Below are the code and all the weights of a small trained network. Each question names an input and a target symbol and asks about switching units off, where a switched-off unit gives its printed mean instead of its output.

import numpy as np


def w(rows, s, z=0):
    codes = np.array(rows[::2]) - 128.0
    scale = np.full(codes.shape[1], s)
    scale[-1] = z or s
    return codes * scale


def norm(h):
    return h / np.sqrt((h * h).mean(-1, keepdims=True) + 1e-5)


def softmax(a):
    e = np.exp(a - a.max(-1, keepdims=True))
    return e / e.sum(-1, keepdims=True)


def log_softmax(a):
    a = a - a.max(-1, keepdims=True)
    return a - np.log(np.exp(a).sum(-1, keepdims=True))


def net(x, mask):
    ids = ['ΛΞαβζτ'.index(c) for c in x.split()]
    T = len(ids)
    res = E[ids] + P[:T]
    u = 0
    for l in range(2):
        r = norm(res)
        for j in range(3):
            rows = slice(2 * j, 2 * j + 2)
            q, k, v = (r @ M[l][rows].T for M in (Q, K, V))
            z = softmax(np.where(np.tri(T) > 0, q @ k.T / 2**0.5, -1e9)) @ v
            o = O[l][rows]
            res = res + np.where(mask[u + j], z, o[:, -1]) @ o[:, :-1]
        u += 3
    return log_softmax(norm(res)[-1] @ U[:, :-1].T + U[:, -1])


Q, K, V, O = {}, {}, {}, {}
E = w([
[158,135,124],'Λ',
[161,136,144],'Ξ',
[159,132,127],'α',
[202,158,111],'β',
[133,178,138],'ζ',
[117,144,254],'τ',
],0.0066)
P = w([
[136,90,127],'0',
[253,227,195],'1',
[204,186,160],'2',
[172,160,127],'3',
[136,147,119],'4',
[116,107,156],'5',
[107,102,142],'6',
[73,127,160],'7',
[103,119,169],'8',
],0.0027)
Q[0] = w([
[170,254,135],'0.h0',
[45,72,35],'0.h0',
[61,141,197],'0.h1',
[102,85,90],'0.h1',
[203,238,143],'0.h2',
[67,73,113],'0.h2',
],0.0084)
K[0] = w([
[44,106,202],'0.h0',
[250,103,112],'0.h0',
[200,44,107],'0.h1',
[150,146,165],'0.h1',
[73,134,168],'0.h2',
[188,115,103],'0.h2',
],0.011)
V[0] = w([
[122,54,97],'0.h0',
[135,254,96],'0.h0',
[134,178,201],'0.h1',
[129,76,55],'0.h1',
[155,112,135],'0.h2',
[126,203,157],'0.h2',
],0.007)
O[0] = w([
[181,91,172,21],'0.h0',
[92,254,75,254],'0.h0',
[73,151,141,204],'0.h1',
[223,99,98,57],'0.h1',
[142,108,100,133],'0.h2',
[68,169,108,223],'0.h2',
],0.0064,0.0071)
Q[1] = w([
[191,64,187],'1.h0',
[23,157,166],'1.h0',
[192,35,131],'1.h1',
[254,12,118],'1.h1',
[200,84,126],'1.h2',
[159,112,123],'1.h2',
],0.0082)
K[1] = w([
[98,220,75],'1.h0',
[239,81,97],'1.h0',
[24,232,148],'1.h1',
[3,242,153],'1.h1',
[218,144,103],'1.h2',
[186,145,114],'1.h2',
],0.0075)
V[1] = w([
[123,52,124],'1.h0',
[135,69,160],'1.h0',
[105,175,167],'1.h1',
[68,137,158],'1.h1',
[141,208,254],'1.h2',
[108,185,99],'1.h2',
],0.0092)
O[1] = w([
[120,180,172,57],'1.h0',
[122,160,189,65],'1.h0',
[86,111,129,160],'1.h1',
[60,156,153,133],'1.h1',
[126,2,137,216],'1.h2',
[193,82,121,255],'1.h2',
],0.0088,0.0062)
U = w([
[199,144,147,3],'Λ',
[76,157,235,41],'Ξ',
[179,137,165,65],'α',
[228,59,40,104],'β',
[23,170,48,215],'ζ',
[84,1,214,222],'τ',
],0.0086,0.0023)

Each question gives the input, a string of symbols that net reads in full, and the target symbol t.
The units are the heads (2 rows each of Q, K, V and O). Each row of codes is followed by its name. A weight is (code - 128) times the scale printed after its matrix; where a second scale follows, it is the last column's (O and U).
mask holds one flag per head, layer by layer. A switched-off head (its flag False) gives its mean, the last column of its rows in O, instead of its output. The means were averaged over made-up inputs and are rounded, as every weight is.
A unit's drop is (log p(t) with every unit on - log p(t) with that unit switched off) / (log p(t) with every unit on - log p(t) with every unit switched off).
The circuit of an input: a set's keep is (log p(t) with only the set's units on - log p(t) with every unit switched off) / (log p(t) with every unit on - log p(t) with every unit switched off). Starting from all 6 units, units are removed one at a time, each time the one whose removal leaves the highest keep (on an exact tie, the one counted first), for as long as the keep stays at least 0.8.
circuit, biggest first: the units of the circuit, biggest drop first
most important unit: the unit with the biggest drop
heads that matter: for each layer, one digit per head in row order, 1 if its drop is at least 0.15 and else 0, layers parted by /
drop when u is switched off: that unit's drop, to one decimal
input ζ τ τ Λ, target τ: circuit, biggest first	[0.h0 1.h2]
input β ζ ζ ζ Ξ ζ τ, target β: heads that matter	111 / 110
input Ξ ζ β ζ β α β τ ζ, target Ξ: circuit, biggest first	[1.h0 0.h0 0.h2 0.h1]
input τ ζ Λ ζ ζ ζ, target τ: heads that matter	100 / 001
input Ξ Ξ Ξ β Λ, target Ξ: circuit, biggest first	[1.h0 0.h0 0.h2]
input Ξ Λ ζ ζ ζ Λ τ Λ, target τ: heads that matter	100 / 000
input Ξ ζ Λ, target Ξ: heads that matter	101 / 100
input τ ζ β β, target τ: heads that matter	100 / 000
input β Ξ Λ, target β: most important unit	0.h1
input β β τ, target τ: heads that matter	100 / 001
input τ ζ β β Ξ, target τ: heads that matter	100 / 000
input Λ β Λ ζ α τ Ξ, target τ: heads that matter	100 / 101
input β ζ ζ τ ζ β Ξ Ξ, target β: circuit, biggest first	[0.h1 0.h0 1.h1 0.h2]
input Ξ Λ ζ Ξ ζ α τ ζ β, target Ξ: most important unit	1.h0
input ζ ζ ζ ζ Λ α τ β, target τ: drop when 1.h1 is switched off	0.1
input β Ξ α, target β: drop when 1.h1 is switched off	0.1
input τ Λ α, target τ: drop when 1.h0 is switched off	0.0
